Below are the code and all the weights of a small trained network. Each question names an input and a target symbol and asks about switching units off, where a switched-off unit gives its printed mean instead of its output.

import numpy as np


def w(rows, s, z=0):
    codes = np.array(rows[::2]) - 128.0
    scale = np.full(codes.shape[1], s)
    scale[-1] = z or s
    return codes * scale


def norm(h):
    return h / np.sqrt((h * h).mean(-1, keepdims=True) + 1e-5)


def softmax(a):
    e = np.exp(a - a.max(-1, keepdims=True))
    return e / e.sum(-1, keepdims=True)


def log_softmax(a):
    a = a - a.max(-1, keepdims=True)
    return a - np.log(np.exp(a).sum(-1, keepdims=True))


def net(x, mask):
    ids = ['ΔΛΞΠΨΩαβγζηθμστ'.index(c) for c in x.split()]
    T = len(ids)
    res = E[ids] + P[:T]
    u = 0
    for l in range(3):
        r = norm(res)
        for j in range(3):
            rows = slice(2 * j, 2 * j + 2)
            q, k, v = (r @ M[l][rows].T for M in (Q, K, V))
            z = softmax(np.where(np.tri(T) > 0, q @ k.T / 2**0.5, -1e9)) @ v
            o = O[l][rows]
            res = res + np.where(mask[u + j], z, o[:, -1]) @ o[:, :-1]
        u += 3
    return log_softmax(norm(res)[-1] @ U[:, :-1].T + U[:, -1])


Q, K, V, O = {}, {}, {}, {}
E = w([
[175,116,76,225,106,152,129,130,162],'Δ',
[189,127,173,168,124,64,71,177,57],'Λ',
[111,168,74,174,191,141,163,154,60],'Ξ',
[118,67,112,118,116,132,80,136,86],'Π',
[118,106,157,69,105,146,164,172,161],'Ψ',
[152,155,161,175,103,180,147,57,67],'Ω',
[191,141,150,120,108,127,51,56,177],'α',
[67,125,140,205,96,68,143,75,137],'β',
[98,138,172,69,199,83,86,65,68],'γ',
[191,153,47,94,85,77,155,80,86],'ζ',
[95,130,66,136,167,175,136,46,166],'η',
[124,153,77,136,180,59,78,145,171],'θ',
[117,70,111,119,116,133,80,137,82],'μ',
[108,152,181,200,191,179,59,131,153],'σ',
[218,1,212,141,251,61,254,109,168],'τ',
],0.0011)
P = w([
[205,1,217,111,245,97,255,121,148],'0',
[155,36,164,122,183,114,189,127,137],'1',
[152,50,153,136,175,124,165,116,132],'2',
[147,71,138,138,154,122,154,116,127],'3',
[135,94,139,139,146,128,141,121,126],'4',
[133,110,127,142,142,130,125,125,127],'5',
[128,126,119,139,125,130,118,124,124],'6',
[125,145,117,148,119,128,102,120,118],'7',
[114,161,107,150,116,126,88,112,119],'8',
[104,184,96,146,110,131,83,112,114],'9',
[103,203,92,159,94,132,75,114,114],'10',
[100,219,82,161,90,140,64,110,115],'11',
[93,235,72,175,78,138,52,107,104],'12',
[89,232,70,172,73,138,39,105,99],'13',
],0.00051)
Q[0] = w([
[161,24,146,110,165,121,147,131,112],'0.h1',
[158,27,141,115,165,112,149,126,117],'0.h1',
[91,8,72,127,81,160,5,139,46],'0.h2',
[172,250,185,132,180,92,251,111,212],'0.h2',
[116,136,94,91,91,171,83,158,87],'0.h3',
[129,98,147,172,211,140,104,125,92],'0.h3',
],0.0028)
K[0] = w([
[90,21,107,92,96,148,91,162,76],'0.h1',
[92,29,114,86,92,158,94,167,77],'0.h1',
[115,255,77,181,115,158,104,78,159],'0.h2',
[136,6,176,75,140,101,155,179,98],'0.h2',
[40,150,131,111,77,145,119,157,141],'0.h3',
[171,98,143,125,106,101,156,101,149],'0.h3',
],0.004)
V[0] = w([
[107,119,199,183,143,48,172,59,200],'0.h1',
[7,132,86,118,9,139,50,165,124],'0.h1',
[46,15,76,102,119,151,117,115,89],'0.h2',
[186,61,193,93,103,133,2,158,78],'0.h2',
[88,126,161,55,92,184,203,236,158],'0.h3',
[97,152,193,207,174,191,124,157,141],'0.h3',
],0.00098)
O[0] = w([
[146,60,106,100,151,155,114,158,73,207],'0.h1',
[147,253,98,144,133,146,115,115,130,1],'0.h1',
[82,24,87,110,127,145,156,132,109,245],'0.h2',
[162,49,169,98,109,125,44,154,79,165],'0.h2',
[123,69,114,147,141,117,48,90,85,154],'0.h3',
[139,143,77,93,82,107,137,108,130,122],'0.h3',
],0.0014,0.00056)
Q[1] = w([
[104,151,44,189,117,142,60,92,83],'1.h1',
[151,180,128,127,128,131,123,127,138],'1.h1',
[88,71,87,120,86,149,54,141,76],'1.h2',
[88,71,84,122,87,150,52,141,74],'1.h2',
[63,37,39,131,77,152,3,139,15],'1.h3',
[65,40,43,131,80,151,7,138,21],'1.h3',
],0.0054)
K[1] = w([
[102,174,113,125,93,138,95,132,129],'1.h1',
[122,97,100,162,140,107,89,104,92],'1.h1',
[132,251,99,149,102,148,124,116,164],'1.h2',
[131,253,98,149,101,150,127,119,166],'1.h2',
[121,240,111,154,111,130,131,112,156],'1.h3',
[120,245,111,155,110,130,130,112,158],'1.h3',
],0.0053)
V[1] = w([
[126,127,77,221,180,85,95,49,78],'1.h1',
[90,159,118,100,104,130,209,185,175],'1.h1',
[199,100,117,198,99,140,138,182,162],'1.h2',
[100,131,159,66,122,147,154,161,153],'1.h2',
[172,138,48,82,203,138,89,173,161],'1.h3',
[187,138,144,111,145,249,139,100,58],'1.h3',
],0.0016)
O[1] = w([
[184,45,217,61,164,139,194,147,176,152],'1.h1',
[118,137,132,129,63,141,9,133,81,1],'1.h1',
[189,142,104,203,70,146,140,175,178,174],'1.h2',
[59,192,119,106,111,120,99,113,111,85],'1.h2',
[182,124,46,69,215,136,92,182,153,46],'1.h3',
[192,148,141,103,141,254,146,111,65,94],'1.h3',
],0.0014,0.0006)
Q[2] = w([
[52,107,157,51,45,168,147,201,179],'2.h1',
[87,133,148,83,85,160,162,168,180],'2.h1',
[210,179,140,202,208,84,137,45,136],'2.h2',
[101,50,140,76,116,135,119,182,85],'2.h2',
[104,202,251,95,110,72,255,143,253],'2.h3',
[181,210,183,209,206,29,177,37,158],'2.h3',
],0.0064)
K[2] = w([
[92,195,93,145,93,137,60,119,111],'2.h1',
[103,201,87,155,103,127,63,110,106],'2.h1',
[162,101,204,48,137,125,223,181,189],'2.h2',
[119,166,91,241,176,136,91,56,93],'2.h2',
[107,2,134,125,121,108,87,134,69],'2.h3',
[142,14,167,99,143,120,170,158,133],'2.h3',
],0.0047)
V[2] = w([
[130,138,139,193,100,109,36,119,64],'2.h1',
[155,130,70,253,199,92,85,8,85],'2.h1',
[137,110,167,234,223,93,151,67,105],'2.h2',
[197,98,221,63,182,67,137,151,131],'2.h2',
[102,144,115,165,154,117,173,215,36],'2.h3',
[74,134,190,174,182,190,100,167,176],'2.h3',
],0.0017)
O[2] = w([
[154,56,172,127,132,102,99,140,86,46],'2.h1',
[107,31,53,190,147,117,23,82,21,55],'2.h1',
[138,249,123,174,135,110,122,84,152,250],'2.h2',
[99,170,122,93,66,130,51,158,108,254],'2.h2',
[103,160,105,156,158,120,174,208,49,163],'2.h3',
[74,106,197,172,186,180,89,174,163,124],'2.h3',
],0.0019,0.0009)
U = w([
[233,85,55,255,65,194,154,192,214,10],'Δ',
[214,183,207,157,101,51,83,206,64,76],'Λ',
[92,204,47,175,223,165,201,205,20,142],'Ξ',
[130,54,137,96,132,130,118,156,82,123],'Π',
[104,205,220,32,81,147,216,200,230,167],'Ψ',
[171,156,201,159,66,240,170,45,35,73],'Ω',
[211,121,170,88,80,141,14,51,192,172],'α',
[25,114,154,242,57,22,142,59,129,208],'β',
[77,189,190,33,197,80,92,55,65,59],'γ',
[226,170,21,50,50,54,177,61,75,137],'ζ',
[63,91,35,102,203,226,155,6,201,82],'η',
[102,130,42,98,190,20,47,192,208,37],'θ',
[119,23,153,72,130,129,117,164,54,248],'μ',
[91,153,223,207,214,218,10,165,163,122],'σ',
[189,91,187,130,194,81,217,121,175,182],'τ',
],0.0049,0.0011)

Each question gives the input, a string of symbols that net reads in full, and the target symbol t.
The units are the heads (2 rows each of Q, K, V and O). Each row of codes is followed by its name. A weight is (code - 128) times the scale printed after its matrix; where a second scale follows, it is the last column's (O and U).
mask holds one flag per head, layer by layer. A switched-off head (its flag False) gives its mean, the last column of its rows in O, instead of its output. The means were averaged over made-up inputs and are rounded, as every weight is.
A unit's drop is (log p(t) with every unit on - log p(t) with that unit switched off) / (log p(t) with every unit on - log p(t) with every unit switched off).
The circuit of an input: a set's keep is (log p(t) with only the set's units on - log p(t) with every unit switched off) / (log p(t) with every unit on - log p(t) with every unit switched off). Starting from all 9 units, units are removed one at a time, each time the one whose removal leaves the highest keep (on an exact tie, the one counted first), for as long as the keep stays at least 0.8.
units of the circuit, in order: the units of the circuit, biggest drop first
which heads matter: for each layer, one digit per head in row order, 1 if its drop is at least 0.15 and else 0, layers parted by /
drop when u is switched off: that unit's drop, to one decimal
input Ψ α τ ζ μ, target ζ: units of the circuit, in order : (2.h3)
input Ψ β γ η Ξ β μ, target β: units of the circuit, in order : (1.h3, 2.h2)
input τ β Ψ ζ Ω μ, target Ω: which heads matter : 000 / 001 / 000
input Λ μ Ψ Π Ψ Ψ β σ σ η β Δ μ Π, target Δ: which heads matter : 010 / 010 / 010
input μ μ η μ Ψ Ξ Ψ θ θ Ψ, target θ: which heads matter : 010 / 001 / 100
input Π Ψ Π σ μ, target σ: which heads matter : 000 / 000 / 001
input μ θ Ψ μ Δ μ Ψ μ Π, target Δ: which heads matter : 000 / 010 / 000
input μ μ Ψ α Ξ η β μ γ Ξ Ψ Π Π, target Ξ: which heads matter : 000 / 000 / 001
input Ξ β Ψ Ψ Ξ Ξ σ ζ Δ Ψ, target Ξ: which heads matter : 000 / 000 / 111
input ζ Π μ Ψ β μ Δ Ξ μ Ψ Π Ψ μ Π, target Ξ: units of the circuit, in order : (2.h3, 2.h2)
input η ζ Λ Ψ μ Ψ θ μ, target θ: which heads matter : 000 / 001 / 000
input Ψ η Δ Ψ, target η: units of the circuit, in order : (2.h1, 2.h2)
input Ψ Ψ μ τ Π Ψ, target μ: units of the circuit, in order : (2.h1, 1.h1)
input Ψ θ ζ Ψ Ψ β Δ β μ β γ Ψ, target β: which heads matter : 000 / 001 / 110
input μ σ η β Ψ Ψ Ψ γ μ β μ Π, target β: which heads matter : 000 / 001 / 000
input Ψ β Ψ, target β: which heads matter : 000 / 100 / 110
input σ μ β Ψ Λ Ξ Ψ Ψ ζ Ψ, target ζ: units of the circuit, in order : (2.h3, 1.h1)
input Λ Δ Ξ Ψ θ Ψ θ μ β α Ψ μ, target α: which heads matter : 000 / 000 / 001
input μ Ψ β Ψ τ Ξ Ω β σ ζ γ μ, target ζ: units of the circuit, in order : (2.h3, 0.h1)
input θ ζ α σ ζ ζ θ Ψ η η Π, target η: units of the circuit, in order : (2.h2, 2.h3, 0.h2)
input Ξ θ β η Ψ Ω τ Ψ γ Π, target Ω: units of the circuit, in order : (1.h3)
input η Ξ Ψ Ω Π σ Π σ α Π, target α: units of the circuit, in order : (2.h3, 0.h3)
input θ Ξ Ψ μ β Ψ, target μ: units of the circuit, in order : (2.h1)
input τ Ψ μ Ψ Ψ Δ μ ζ β Ψ Ψ μ, target β: which heads matter : 000 / 101 / 010
input β μ α Ψ η μ Ψ, target η: drop when 2.h2 is switched off : 0.5
input μ α Π η β μ μ Ψ Ψ ζ η θ μ, target θ: drop when 1.h3 is switched off : 2.1
input σ τ θ μ μ σ μ μ Ψ σ Ψ, target σ: drop when 1.h1 is switched off : 0.3
input σ Ψ μ Ψ ζ σ Λ μ η μ, target η: drop when 0.h2 is switched off : 0.2
